Here is a tiny trained network, its code and every weight. The questions are about switching its units off for an input and a class, where a switched-off unit gives its printed mean instead of its output.

import numpy as np


def w(rows, s, z=0):
    codes = np.array(rows[::2]) - 128.0
    scale = np.full(codes.shape[1], s)
    scale[-1] = z or s
    return codes * scale


def norm(h):
    return h / np.sqrt((h * h).mean(-1, keepdims=True) + 1e-5)


def f(y):
    return y / 2 * (1 + np.tanh(0.7978845608 * (y + 0.044715 * y**3)))


def log_softmax(a):
    a = a - a.max(-1, keepdims=True)
    return a - np.log(np.exp(a).sum(-1, keepdims=True))


def net(x, mask):
    res = np.array(x, float).reshape(1, 8) / 4 @ E
    u = 0
    for l in range(4):
        y = f(norm(res) @ A[l][:, :-1].T + A[l][:, -1])
        res = res + np.where(mask[u : u + 5], y, B[l][:, -1]) @ B[l][:, :-1]
        u += 5
    return log_softmax(norm(res)[-1] @ U[:, :-1].T + U[:, -1])


A, B = {}, {}
E = w([
[52,134,107,46,86,69],'x0',
[112,125,162,170,48,187],'x1',
[110,135,176,188,143,211],'x2',
[85,86,101,161,125,112],'x3',
[90,151,75,66,206,76],'x4',
[138,142,126,143,137,142],'x5',
[100,88,22,76,2,124],'x6',
[136,180,197,59,115,119],'x7',
],0.0059)
A[0] = w([
[157,126,76,82,117,71,139],'L0N0',
[116,223,128,117,96,149,167],'L0N1',
[125,82,149,163,1,203,254],'L0N2',
[23,126,116,128,174,105,187],'L0N3',
[124,106,198,94,113,124,14],'L0N4',
],0.009,0.00078)
B[0] = w([
[174,119,217,136,115,34,189],'L0N0',
[160,21,135,215,98,116,153],'L0N1',
[95,110,190,111,57,165,254],'L0N2',
[135,128,145,255,110,69,185],'L0N3',
[176,112,100,154,77,145,143],'L0N4',
],0.0079,0.0061)
A[1] = w([
[190,148,174,196,184,164,190],'L1N0',
[156,99,108,40,115,2,144],'L1N1',
[77,81,87,162,67,164,27],'L1N2',
[87,43,72,99,152,112,76],'L1N3',
[214,94,155,121,182,163,3],'L1N4',
],0.0084,0.00075)
B[1] = w([
[105,174,72,34,177,165,226],'L1N0',
[140,34,141,120,103,2,255],'L1N1',
[169,137,159,177,142,185,200],'L1N2',
[194,241,173,144,146,47,138],'L1N3',
[150,182,128,42,245,92,163],'L1N4',
],0.0078,0.0054)
A[2] = w([
[163,188,175,255,218,111,200],'L2N0',
[128,152,191,70,68,144,174],'L2N1',
[117,153,99,63,206,171,77],'L2N2',
[97,138,135,101,59,175,143],'L2N3',
[200,102,127,50,157,156,4],'L2N4',
],0.0085,0.0024)
B[2] = w([
[75,157,98,110,81,128,253],'L2N0',
[93,72,88,167,153,156,223],'L2N1',
[151,192,124,126,252,131,210],'L2N2',
[223,144,92,188,143,177,204],'L2N3',
[126,183,118,174,138,127,145],'L2N4',
],0.011,0.0041)
A[3] = w([
[143,79,154,148,120,30,119],'L3N0',
[142,83,158,150,115,3,112],'L3N1',
[209,122,147,165,65,117,248],'L3N2',
[127,168,122,150,230,19,155],'L3N3',
[106,136,118,44,226,199,143],'L3N4',
],0.0076,0.0017)
B[3] = w([
[183,136,69,33,152,127,218],'L3N0',
[131,119,66,43,147,92,244],'L3N1',
[191,87,189,84,177,192,209],'L3N2',
[180,103,153,171,49,193,254],'L3N3',
[214,219,255,125,166,65,198],'L3N4',
],0.0082,0.0058)
U = w([
[141,88,110,58,93,42,182],'0',
[133,226,178,130,184,125,137],'1',
[129,75,174,170,68,211,182],'2',
[8,166,88,168,94,108,1],'3',
],0.016,0.0032)

Each question gives the input, the list of numbers given to net, and the class t.
The units are the neurons (one row each of A and B). Each row of codes is followed by its name. A weight is (code - 128) times the scale printed after its matrix; where a second scale follows, it is the last column's (A, B and U).
mask holds one flag per neuron, layer by layer. A switched-off neuron (its flag False) gives its mean, the last column of its row in B, instead of its output. The means were averaged over made-up inputs and are rounded, as every weight is.
A unit's drop is (log p(t) with every unit on - log p(t) with that unit switched off) / (log p(t) with every unit on - log p(t) with every unit switched off).
The circuit of an input: a set's keep is (log p(t) with only the set's units on - log p(t) with every unit switched off) / (log p(t) with every unit on - log p(t) with every unit switched off). Starting from the 12 units with the biggest drops (on a tie, the unit counted first), units are removed one at a time, each time the one whose removal leaves the highest keep (on an exact tie, the one counted first), for as long as the keep stays at least 0.8.
circuit, biggest first: the units of the circuit, biggest drop first
k most important neurons: the k neurons with the biggest drops, biggest first
top k neurons in layer l: the k neurons of layer l with the biggest drops, biggest first
drop of u: that unit's drop, to one decimal
input [-3,0,2,8,4,5,8,-2], class 2: circuit, biggest first => L1N2
input [-7,5,-8,5,-7,7,-5,7], class 1: circuit, biggest first => L1N0, L3N3
input [4,2,7,-3,6,1,-2,0], class 3: circuit, biggest first => L0N3, L2N0
input [2,2,3,8,3,-7,6,0], class 2: top 3 neurons in layer 1 => L1N2, L1N1, L1N4
input [-7,0,-4,-7,-7,4,0,2], class 1: 2 most important neurons => L1N4, L1N0
input [3,1,6,5,8,-2,6,-8], class 3: 3 most important neurons => L1N1, L2N0, L1N2
input [-7,-6,5,-6,-6,8,5,3], class 1: 2 most important neurons => L1N4, L1N0
input [1,2,-3,-2,7,7,-5,-8], class 3: 2 most important neurons => L0N3, L2N0
input [6,-4,0,8,3,3,-4,-6], class 3: circuit, biggest first => L0N3, L2N0
input [4,4,0,7,-1,-8,-7,3], class 3: 2 most important neurons => L0N2, L1N1
input [-4,-4,-1,-2,-5,-8,5,6], class 2: drop of L0N2 => 1.0
input [6,-5,1,-6,5,8,-5,0], class 0: drop of L1N1 => 0.4
input [8,-6,4,4,-3,-8,-8,-4], class 3: drop of L0N3 => 0.6
input [-1,-4,-3,4,4,-4,-6,4], class 0: most important neuron => L1N1
